Below is a small trained network, with its code and all its weights. Each question gives an input and a target symbol and asks what happens when units are switched off, that is, made to give their printed mean instead of their output.

import numpy as np


def w(rows, s, z=0):
    codes = np.array(rows[::2]) - 128.0
    scale = np.full(codes.shape[1], s)
    scale[-1] = z or s
    return codes * scale


def softmax(a):
    e = np.exp(a - a.max(-1, keepdims=True))
    return e / e.sum(-1, keepdims=True)


def log_softmax(a):
    a = a - a.max(-1, keepdims=True)
    return a - np.log(np.exp(a).sum(-1, keepdims=True))


def net(x, mask):
    ids = ['Δβεηξτ'.index(c) for c in x.split()]
    T = len(ids)
    res = E[ids] + P[:T]
    u = 0
    for l in range(3):
        r = res
        for j in range(2):
            rows = slice(4 * j, 4 * j + 4)
            q, k, v = (r @ M[l][rows].T for M in (Q, K, V))
            z = softmax(np.where(np.tri(T) > 0, q @ k.T / 4**0.5, -1e9)) @ v
            o = O[l][rows]
            res = res + np.where(mask[u + j], z, o[:, -1]) @ o[:, :-1]
        u += 2
    return log_softmax(res[-1] @ U[:, :-1].T + U[:, -1])


Q, K, V, O = {}, {}, {}, {}
E = w([
[166,205,98],'Δ',
[222,2,118],'β',
[236,130,196],'ε',
[116,91,164],'η',
[137,11,76],'ξ',
[150,6,196],'τ',
],0.012)
P = w([
[12,176,103],'0',
[191,145,160],'1',
[230,117,128],'2',
[121,206,255],'3',
[229,111,125],'4',
[192,115,159],'5',
[190,97,163],'6',
[236,70,87],'7',
],0.0077)
Q[0] = w([
[163,189,71],'L0H0',
[48,104,80],'L0H0',
[103,161,142],'L0H0',
[134,116,140],'L0H0',
[125,98,136],'L0H1',
[145,70,128],'L0H1',
[135,116,87],'L0H1',
[46,8,160],'L0H1',
],0.016)
K[0] = w([
[246,154,138],'L0H0',
[87,41,113],'L0H0',
[111,166,202],'L0H0',
[44,173,180],'L0H0',
[100,105,88],'L0H1',
[113,86,90],'L0H1',
[119,65,119],'L0H1',
[167,145,176],'L0H1',
],0.012)
V[0] = w([
[162,190,169],'L0H0',
[123,68,122],'L0H0',
[67,103,254],'L0H0',
[180,114,138],'L0H0',
[181,94,95],'L0H1',
[139,175,101],'L0H1',
[158,67,81],'L0H1',
[200,142,180],'L0H1',
],0.015)
O[0] = w([
[80,113,195,119],'L0H0',
[204,91,167,173],'L0H0',
[169,96,90,124],'L0H0',
[173,188,239,193],'L0H0',
[142,159,157,233],'L0H1',
[154,105,150,55],'L0H1',
[2,202,224,253],'L0H1',
[215,176,105,184],'L0H1',
],0.0069,0.007)
Q[1] = w([
[163,104,246],'L1H0',
[94,176,1],'L1H0',
[158,123,92],'L1H0',
[152,56,114],'L1H0',
[103,51,129],'L1H1',
[103,232,90],'L1H1',
[144,125,203],'L1H1',
[175,126,185],'L1H1',
],0.012)
K[1] = w([
[114,31,115],'L1H0',
[110,254,154],'L1H0',
[127,136,133],'L1H0',
[69,94,109],'L1H0',
[178,95,160],'L1H1',
[48,119,72],'L1H1',
[137,99,174],'L1H1',
[188,173,97],'L1H1',
],0.016)
V[1] = w([
[170,106,36],'L1H0',
[144,215,71],'L1H0',
[55,94,75],'L1H0',
[80,96,254],'L1H0',
[84,18,235],'L1H1',
[111,68,180],'L1H1',
[127,60,116],'L1H1',
[231,229,79],'L1H1',
],0.0087)
O[1] = w([
[53,68,246,129],'L1H0',
[126,97,65,30],'L1H0',
[77,115,120,193],'L1H0',
[146,173,109,186],'L1H0',
[97,228,118,254],'L1H1',
[177,130,121,192],'L1H1',
[152,143,178,101],'L1H1',
[112,104,126,144],'L1H1',
],0.011,0.0063)
Q[2] = w([
[201,156,163],'L2H0',
[181,149,251],'L2H0',
[122,69,64],'L2H0',
[189,167,25],'L2H0',
[94,71,67],'L2H1',
[111,172,114],'L2H1',
[144,143,117],'L2H1',
[166,163,116],'L2H1',
],0.014)
K[2] = w([
[75,93,75],'L2H0',
[74,49,68],'L2H0',
[245,138,251],'L2H0',
[206,166,119],'L2H0',
[126,160,165],'L2H1',
[76,156,136],'L2H1',
[164,117,117],'L2H1',
[149,104,120],'L2H1',
],0.014)
V[2] = w([
[125,62,112],'L2H0',
[254,106,137],'L2H0',
[243,167,78],'L2H0',
[44,89,20],'L2H0',
[54,164,227],'L2H1',
[157,230,132],'L2H1',
[232,172,206],'L2H1',
[90,170,119],'L2H1',
],0.0099)
O[2] = w([
[75,147,215,97],'L2H0',
[134,125,179,2],'L2H0',
[133,142,150,20],'L2H0',
[51,155,2,157],'L2H0',
[141,58,101,241],'L2H1',
[125,156,26,184],'L2H1',
[74,133,119,176],'L2H1',
[193,107,119,159],'L2H1',
],0.0089,0.0092)
U = w([
[100,200,152,161],'Δ',
[189,84,125,253],'β',
[212,145,93,58],'ε',
[5,254,141,67],'η',
[180,86,45,82],'ξ',
[61,93,125,134],'τ',
],0.0073,0.0043)

Each question gives the input, a string of symbols that net reads in full, and the target symbol t.
The units are the heads (4 rows each of Q, K, V and O). Each row of codes is followed by its name. A weight is (code - 128) times the scale printed after its matrix; where a second scale follows, it is the last column's (O and U).
mask holds one flag per head, layer by layer. A switched-off head (its flag False) gives its mean, the last column of its rows in O, instead of its output. The means were averaged over made-up inputs and are rounded, as every weight is.
A unit's drop is (log p(t) with every unit on - log p(t) with that unit switched off) / (log p(t) with every unit on - log p(t) with every unit switched off).
The circuit of an input: a set's keep is (log p(t) with only the set's units on - log p(t) with every unit switched off) / (log p(t) with every unit on - log p(t) with every unit switched off). Starting from all 6 units, units are removed one at a time, each time the one whose removal leaves the highest keep (on an exact tie, the one counted first), for as long as the keep stays at least 0.8.
circuit, biggest first: the units of the circuit, biggest drop first
most important unit: the unit with the biggest drop
which heads matter: for each layer, one digit per head in row order, 1 if its drop is at least 0.15 and else 0, layers parted by /
input ε ξ τ Δ η τ ξ ξ, target Δ: which heads matter -> 01 / 11 / 11
input τ ξ ξ η, target β: which heads matter -> 11 / 11 / 10
input ξ τ Δ τ ξ τ, target ξ: which heads matter -> 01 / 10 / 10
input β η ε ξ η τ ξ, target ε: which heads matter -> 01 / 10 / 10
input ξ τ β Δ ε τ ε η, target ξ: circuit, biggest first -> L0H1; L2H0; L2H1
input β ξ ε Δ, target ε: circuit, biggest first -> L0H1; L1H0
input ξ ξ ξ ε ξ η Δ τ, target ξ: which heads matter -> 01 / 10 / 11
input τ Δ ε ε, target β: circuit, biggest first -> L1H1; L2H0
input ε ξ ξ ξ ξ ε, target η: circuit, biggest first -> L2H1; L0H1
input Δ ξ η τ ε ξ τ, target η: most important unit -> L2H0
input Δ η ε ε ε β, target η: which heads matter -> 00 / 01 / 10
input ε ε β, target Δ: circuit, biggest first -> L2H1; L0H1; L2H0
input Δ β η τ τ Δ ε η, target η: which heads matter -> 00 / 11 / 10
input ξ Δ ε β, target ξ: circuit, biggest first -> L0H1; L2H0
input η β τ ξ ξ, target τ: most important unit -> L0H0
input η η β, target τ: which heads matter -> 11 / 10 / 10
input β ε ξ ξ ξ, target ε: circuit, biggest first -> L2H0; L1H0; L0H1
input τ ξ β τ, target β: circuit, biggest first -> L0H0; L2H0
input τ η ε η η ε Δ Δ, target β: circuit, biggest first -> L1H1; L2H0
input ξ ξ β ξ, target ξ: most important unit -> L0H1
